Below are the code and all the weights of a small trained network. Each question names an input and a target symbol and asks about switching units off, where a switched-off unit gives its printed mean instead of its output.

import numpy as np


def w(rows, s, z=0):
    codes = np.array(rows[::2]) - 128.0
    scale = np.full(codes.shape[1], s)
    scale[-1] = z or s
    return codes * scale


def norm(h):
    return h / np.sqrt((h * h).mean(-1, keepdims=True) + 1e-5)


def f(y):
    return y / 2 * (1 + np.tanh(0.7978845608 * (y + 0.044715 * y**3)))


def softmax(a):
    e = np.exp(a - a.max(-1, keepdims=True))
    return e / e.sum(-1, keepdims=True)


def log_softmax(a):
    a = a - a.max(-1, keepdims=True)
    return a - np.log(np.exp(a).sum(-1, keepdims=True))


def net(x, mask):
    ids = ['αβδλξπφω'.index(c) for c in x.split()]
    T = len(ids)
    res = E[ids] + P[:T]
    r = norm(res)
    for j in range(3):
        rows = slice(3 * j, 3 * j + 3)
        q, k, v = (r @ M[0][rows].T for M in (Q, K, V))
        z = softmax(np.where(np.tri(T) > 0, q @ k.T / 3**0.5, -1e9)) @ v
        o = O[0][rows]
        res = res + np.where(mask[j], z, o[:, -1]) @ o[:, :-1]
    y = f(norm(res) @ A[0][:, :-1].T + A[0][:, -1])
    res = res + np.where(mask[3:11], y, B[0][:, -1]) @ B[0][:, :-1]
    return log_softmax(norm(res)[-1] @ U[:, :-1].T + U[:, -1])


Q, K, V, O, A, B = {}, {}, {}, {}, {}, {}
E = w([
[44,225,144,200,194,138,134],'α',
[170,173,208,128,149,186,15],'β',
[205,145,153,93,102,94,213],'δ',
[90,19,166,100,107,148,48],'λ',
[92,84,17,108,69,157,110],'ξ',
[141,182,103,60,49,153,27],'π',
[155,119,81,176,134,217,89],'φ',
[2,151,96,115,110,157,53],'ω',
],0.0081)
P = w([
[129,80,152,119,129,162,151],'0',
[157,147,109,148,118,117,83],'1',
[165,137,89,131,158,95,91],'2',
[157,132,82,109,197,131,108],'3',
[137,127,116,72,174,172,162],'4',
[118,128,156,116,86,192,190],'5',
[123,111,149,183,30,130,144],'6',
[147,97,104,184,103,55,104],'7',
[162,106,66,148,191,50,93],'8',
[164,122,69,77,254,116,132],'9',
[131,159,120,97,180,226,224],'10',
[141,130,150,148,100,198,190],'11',
[136,125,158,213,22,140,164],'12',
],0.009)
Q[0] = w([
[104,171,175,62,128,244,189],'H0',
[136,116,76,34,253,108,115],'H0',
[138,167,119,147,151,97,107],'H0',
[107,72,131,177,112,74,135],'H1',
[153,157,142,206,36,114,105],'H1',
[160,132,88,130,188,58,77],'H1',
[115,91,76,115,113,103,139],'H2',
[133,126,111,99,158,113,123],'H2',
[146,180,177,158,134,108,132],'H2',
],0.013)
K[0] = w([
[151,116,109,191,102,37,91],'H0',
[104,122,183,197,3,166,154],'H0',
[131,129,152,114,113,149,174],'H0',
[111,142,116,102,168,191,110],'H1',
[141,131,107,53,206,113,144],'H1',
[111,130,168,103,82,190,191],'H1',
[132,139,134,96,120,124,175],'H2',
[133,140,146,145,79,130,137],'H2',
[106,131,111,148,119,149,70],'H2',
],0.016)
V[0] = w([
[50,254,84,126,180,169,207],'H0',
[107,101,189,200,192,185,143],'H0',
[173,145,146,122,215,70,209],'H0',
[39,70,164,126,179,55,145],'H1',
[183,174,223,149,170,185,24],'H1',
[87,211,242,12,94,99,94],'H1',
[158,189,179,122,106,27,121],'H2',
[77,55,160,87,156,159,127],'H2',
[76,132,128,129,156,182,29],'H2',
],0.006)
O[0] = w([
[149,208,132,34,148,244,174,50],'H0',
[117,135,245,92,176,120,242,86],'H0',
[97,68,22,73,253,97,133,54],'H0',
[25,44,188,67,104,179,89,5],'H1',
[63,153,145,185,221,98,213,143],'H1',
[109,93,131,162,215,218,135,74],'H1',
[74,106,120,139,80,164,148,68],'H2',
[167,161,167,141,145,102,129,125],'H2',
[199,152,113,112,240,96,80,112],'H2',
],0.0055,0.0023)
A[0] = w([
[94,98,120,11,174,167,172,119],'N0',
[215,74,91,171,149,176,138,99],'N1',
[105,50,82,105,64,151,210,133],'N2',
[206,137,195,95,198,94,69,127],'N3',
[146,129,233,50,198,78,133,64],'N4',
[115,40,145,155,133,101,66,125],'N5',
[114,36,123,71,143,84,232,5],'N6',
[1,187,97,125,111,123,88,68],'N7',
],0.0085,0.012)
B[0] = w([
[80,140,118,175,56,90,105,155],'N0',
[107,141,124,155,77,130,173,179],'N1',
[163,103,122,123,152,120,154,255],'N2',
[120,95,119,100,107,160,182,235],'N3',
[128,182,71,155,102,100,127,139],'N4',
[117,137,167,141,97,141,138,170],'N5',
[155,251,148,112,123,131,136,123],'N6',
[110,159,120,102,115,137,190,158],'N7',
],0.015,0.0039)
U = w([
[121,146,148,160,216,116,122,193],'α',
[158,139,162,89,139,229,136,125],'β',
[195,174,139,108,104,45,200,100],'δ',
[100,70,206,145,117,89,106,177],'λ',
[127,53,47,115,148,114,134,142],'ξ',
[164,154,120,87,88,89,49,143],'π',
[154,157,90,254,104,177,125,2],'φ',
[39,176,116,101,90,104,151,127],'ω',
],0.0087,0.0049)

Each question gives the input, a string of symbols that net reads in full, and the target symbol t.
The units are the heads (3 rows each of Q, K, V and O) and the neurons (one row each of A and B). Each row of codes is followed by its name. A weight is (code - 128) times the scale printed after its matrix; where a second scale follows, it is the last column's (O, A, B and U).
mask holds one flag per unit, heads first, then neurons. A switched-off unit (its flag False) gives its mean, the last column of its rows in O or B, instead of its output. The means were averaged over made-up inputs and are rounded, as every weight is.
A unit's drop is (log p(t) with every unit on - log p(t) with that unit switched off) / (log p(t) with every unit on - log p(t) with every unit switched off).
The circuit of an input: a set's keep is (log p(t) with only the set's units on - log p(t) with every unit switched off) / (log p(t) with every unit on - log p(t) with every unit switched off). Starting from all 11 units, units are removed one at a time, each time the one whose removal leaves the highest keep (on an exact tie, the one counted first), for as long as the keep stays at least 0.8.
units of the circuit, in order: the units of the circuit, biggest drop first
most important unit: the unit with the biggest drop
top k neurons: the k neurons with the biggest drops, biggest first
which heads matter: for each layer, one digit per head in row order, 1 if its drop is at least 0.15 and else 0, layers parted by /
input ω λ δ φ λ δ δ ξ ξ φ δ λ φ, target δ: most important unit -> H1
input ξ π δ δ δ ω φ δ δ φ β ω β, target β: which heads matter -> 100
input ω π δ φ δ δ ξ δ ω ω, target π: which heads matter -> 110
input ω β δ δ, target β: units of the circuit, in order -> H0; H1
input ω ξ β δ, target β: top 2 neurons -> N3; N0
input φ λ δ δ π, target λ: which heads matter -> 100
input δ ω δ δ ω δ δ ω δ λ δ π, target π: which heads matter -> 010
input φ ω β δ ω φ λ δ ξ ω, target λ: which heads matter -> 100
input δ β δ ω λ β ω β λ, target α: which heads matter -> 010
input π λ φ λ, target φ: which heads matter -> 110
input δ φ δ ω φ ω δ α φ λ, target λ: top 2 neurons -> N5; N3
input φ β δ δ π λ δ δ, target φ: which heads matter -> 110
input φ ξ δ ω δ δ ω ω δ ω δ δ α, target β: units of the circuit, in order -> H0; H1; N0
input ω π δ ω ω ω φ δ δ ξ, target δ: units of the circuit, in order -> H0
input δ λ φ α ω α φ δ δ α δ ω, target ξ: which heads matter -> 100
input δ φ φ λ λ δ ω π δ φ π, target π: units of the circuit, in order -> H0; N3
input α ω λ β ω φ ω φ α φ, target β: which heads matter -> 101
input δ φ ξ δ ω α, target π: units of the circuit, in order -> H1; H0; H2; N1
input δ δ ω π φ ξ ξ α ω δ π, target ω: which heads matter -> 100
input δ φ φ α ξ α, target α: most important unit -> H2
input δ ω δ ω δ ω φ λ φ ω β ω π, target β: units of the circuit, in order -> H0; N0
input φ ω ω, target δ: units of the circuit, in order -> H0; H1
input δ δ φ λ ω δ α λ λ δ α, target λ: units of the circuit, in order -> H0; H1
input δ ω δ β ξ ξ δ λ β, target β: which heads matter -> 000
input ω π δ δ φ, target φ: which heads matter -> 110
input π π λ ω φ, target φ: top 2 neurons -> N1; N2
input δ ω λ δ π β, target λ: units of the circuit, in order -> H0
